Here is a tiny trained network, its code and every weight. The questions are about switching its units off for an input and a class, where a switched-off unit gives its printed mean instead of its output.

import numpy as np


def w(rows, s, z=0):
    codes = np.array(rows[::2]) - 128.0
    scale = np.full(codes.shape[1], s)
    scale[-1] = z or s
    return codes * scale


def norm(h):
    return h / np.sqrt((h * h).mean(-1, keepdims=True) + 1e-5)


def f(y):
    return y / 2 * (1 + np.tanh(0.7978845608 * (y + 0.044715 * y**3)))


def log_softmax(a):
    a = a - a.max(-1, keepdims=True)
    return a - np.log(np.exp(a).sum(-1, keepdims=True))


def net(x, mask):
    res = np.array(x, float).reshape(1, 3) / 4 @ E
    u = 0
    for l in range(2):
        y = f(norm(res) @ A[l][:, :-1].T + A[l][:, -1])
        res = res + np.where(mask[u : u + 11], y, B[l][:, -1]) @ B[l][:, :-1]
        u += 11
    return log_softmax(norm(res)[-1] @ U[:, :-1].T + U[:, -1])


A, B = {}, {}
E = w([
[137,163,73,2,145,79,34,145,102,177],'x0',
[212,47,101,106,225,97,82,27,222,189],'x1',
[122,200,84,128,206,22,160,196,118,88],'x2',
],0.0018)
A[0] = w([
[119,127,131,127,132,128,127,125,128,128,128],'0.n1',
[137,133,130,128,125,128,133,131,129,130,126],'0.n2',
[142,26,172,185,115,193,144,39,170,128,97],'0.n3',
[47,99,210,162,39,206,147,132,80,87,53],'0.n4',
[98,203,104,201,144,81,209,197,104,72,60],'0.n5',
[91,175,108,28,61,143,54,174,52,150,62],'0.n6',
[185,141,40,15,253,18,85,121,173,170,97],'0.n7',
[81,197,93,27,39,132,52,195,31,152,62],'0.n8',
[75,233,57,26,154,51,104,212,57,96,2],'0.n9',
[182,74,109,224,202,99,183,76,194,87,71],'0.n10',
[100,198,107,198,142,84,206,192,103,78,53],'0.n11',
],0.0023,0.0033)
B[0] = w([
[130,130,130,130,127,125,127,130,130,130,128],'0.n1',
[130,127,122,126,126,136,125,123,125,119,126],'0.n2',
[160,76,182,163,93,160,130,96,164,199,222],'0.n3',
[129,131,5,168,138,63,114,116,101,170,181],'0.n4',
[85,157,151,154,162,110,197,146,113,8,156],'0.n5',
[78,151,205,59,117,149,89,138,121,168,151],'0.n6',
[143,175,22,216,150,60,26,129,77,229,253],'0.n7',
[68,132,244,37,92,194,93,120,126,162,179],'0.n8',
[149,68,158,176,32,222,165,69,169,145,165],'0.n9',
[103,131,202,13,92,166,67,152,100,142,177],'0.n10',
[101,146,140,148,142,126,178,130,113,29,144],'0.n11',
],0.0023,0.002)
A[1] = w([
[172,90,117,58,107,180,87,86,147,168,101],'1.n1',
[140,108,129,122,154,126,148,106,153,115,116],'1.n2',
[93,135,148,211,62,161,183,157,95,87,131],'1.n3',
[136,97,132,144,126,147,134,93,139,126,97],'1.n4',
[146,134,65,104,195,71,105,116,146,126,109],'1.n5',
[141,88,136,155,118,156,135,87,142,134,102],'1.n6',
[127,129,129,130,126,129,123,128,125,127,127],'1.n7',
[90,206,87,171,135,91,125,215,52,110,137],'1.n8',
[96,158,139,3,83,147,99,167,96,129,74],'1.n9',
[112,150,139,118,148,120,211,167,130,21,70],'1.n10',
[73,169,138,112,95,160,191,193,78,27,4],'1.n11',
],0.0044,0.0038)
B[1] = w([
[119,158,189,183,175,86,216,193,154,14,225],'1.n1',
[135,129,191,152,95,129,54,152,119,157,127],'1.n2',
[111,234,4,128,176,56,93,225,18,159,253],'1.n3',
[143,109,134,138,67,170,162,151,146,181,139],'1.n4',
[145,186,11,54,100,119,111,129,104,123,173],'1.n5',
[145,106,127,137,57,187,184,153,142,184,165],'1.n6',
[124,128,124,124,134,123,141,127,131,132,128],'1.n7',
[117,12,200,102,83,197,232,18,241,35,235],'1.n8',
[68,175,197,53,107,172,76,139,86,165,174],'1.n9',
[110,164,253,232,219,41,116,162,56,22,187],'1.n10',
[227,48,219,155,245,61,37,87,227,159,208],'1.n11',
],0.0024,0.0031)
U = w([
[139,130,95,99,121,153,149,141,120,98,2],'0',
[109,151,30,204,65,165,174,192,37,176,127],'1',
[198,45,193,177,100,194,177,97,210,172,141],'2',
[103,150,194,190,206,64,169,161,94,2,151],'3',
[53,170,200,8,90,172,73,148,88,147,155],'4',
[193,147,1,82,192,63,48,100,152,191,154],'5',
[107,135,65,66,111,117,196,64,173,39,81],'6',
],0.0082,0.0072)

Each question gives the input, the list of numbers given to net, and the class t.
The units are the neurons (one row each of A and B). Each row of codes is followed by its name. A weight is (code - 128) times the scale printed after its matrix; where a second scale follows, it is the last column's (A, B and U).
mask holds one flag per neuron, layer by layer. A switched-off neuron (its flag False) gives its mean, the last column of its row in B, instead of its output. The means were averaged over made-up inputs and are rounded, as every weight is.
A unit's drop is (log p(t) with every unit on - log p(t) with that unit switched off) / (log p(t) with every unit on - log p(t) with every unit switched off).
The circuit of an input: a set's keep is (log p(t) with only the set's units on - log p(t) with every unit switched off) / (log p(t) with every unit on - log p(t) with every unit switched off). Starting from the 12 units with the biggest drops (on a tie, the unit counted first), units are removed one at a time, each time the one whose removal leaves the highest keep (on an exact tie, the one counted first), for as long as the keep stays at least 0.8.
circuit, biggest first: the units of the circuit, biggest drop first
k most important neurons: the k neurons with the biggest drops, biggest first
top k neurons in layer l: the k neurons of layer l with the biggest drops, biggest first
drop of u: that unit's drop, to one decimal
input [-8,7,6], class 2: circuit, biggest first : 1.n3, 1.n10
input [7,-5,7], class 4: circuit, biggest first : 0.n8, 1.n9
input [3,-2,5], class 6: circuit, biggest first : 1.n8
input [3,-5,2], class 4: 3 most important neurons : 0.n8, 1.n9, 0.n6
input [3,-1,3], class 4: top 4 neurons in layer 0 : 0.n8, 0.n6, 0.n4, 0.n9
input [4,0,6], class 6: circuit, biggest first : 1.n8, 0.n9
input [-5,1,0], class 1: 3 most important neurons : 1.n8, 1.n11, 1.n3
input [0,-8,-2], class 3: top 2 neurons in layer 0 : 0.n10, 0.n5
input [5,-2,5], class 4: 4 most important neurons : 0.n8, 1.n9, 0.n6, 0.n4
input [-4,-1,-6], class 1: top 3 neurons in layer 1 : 1.n8, 1.n11, 1.n3
input [3,-4,2], class 4: top 3 neurons in layer 0 : 0.n8, 0.n6, 0.n9
input [-7,-4,-8], class 1: drop of 1.n3 : 0.2
input [-1,-8,-3], class 3: drop of 1.n3 : 0.2
input [-3,4,6], class 5: circuit, biggest first : 1.n1
input [8,-6,6], class 4: 2 most important neurons : 0.n8, 1.n9
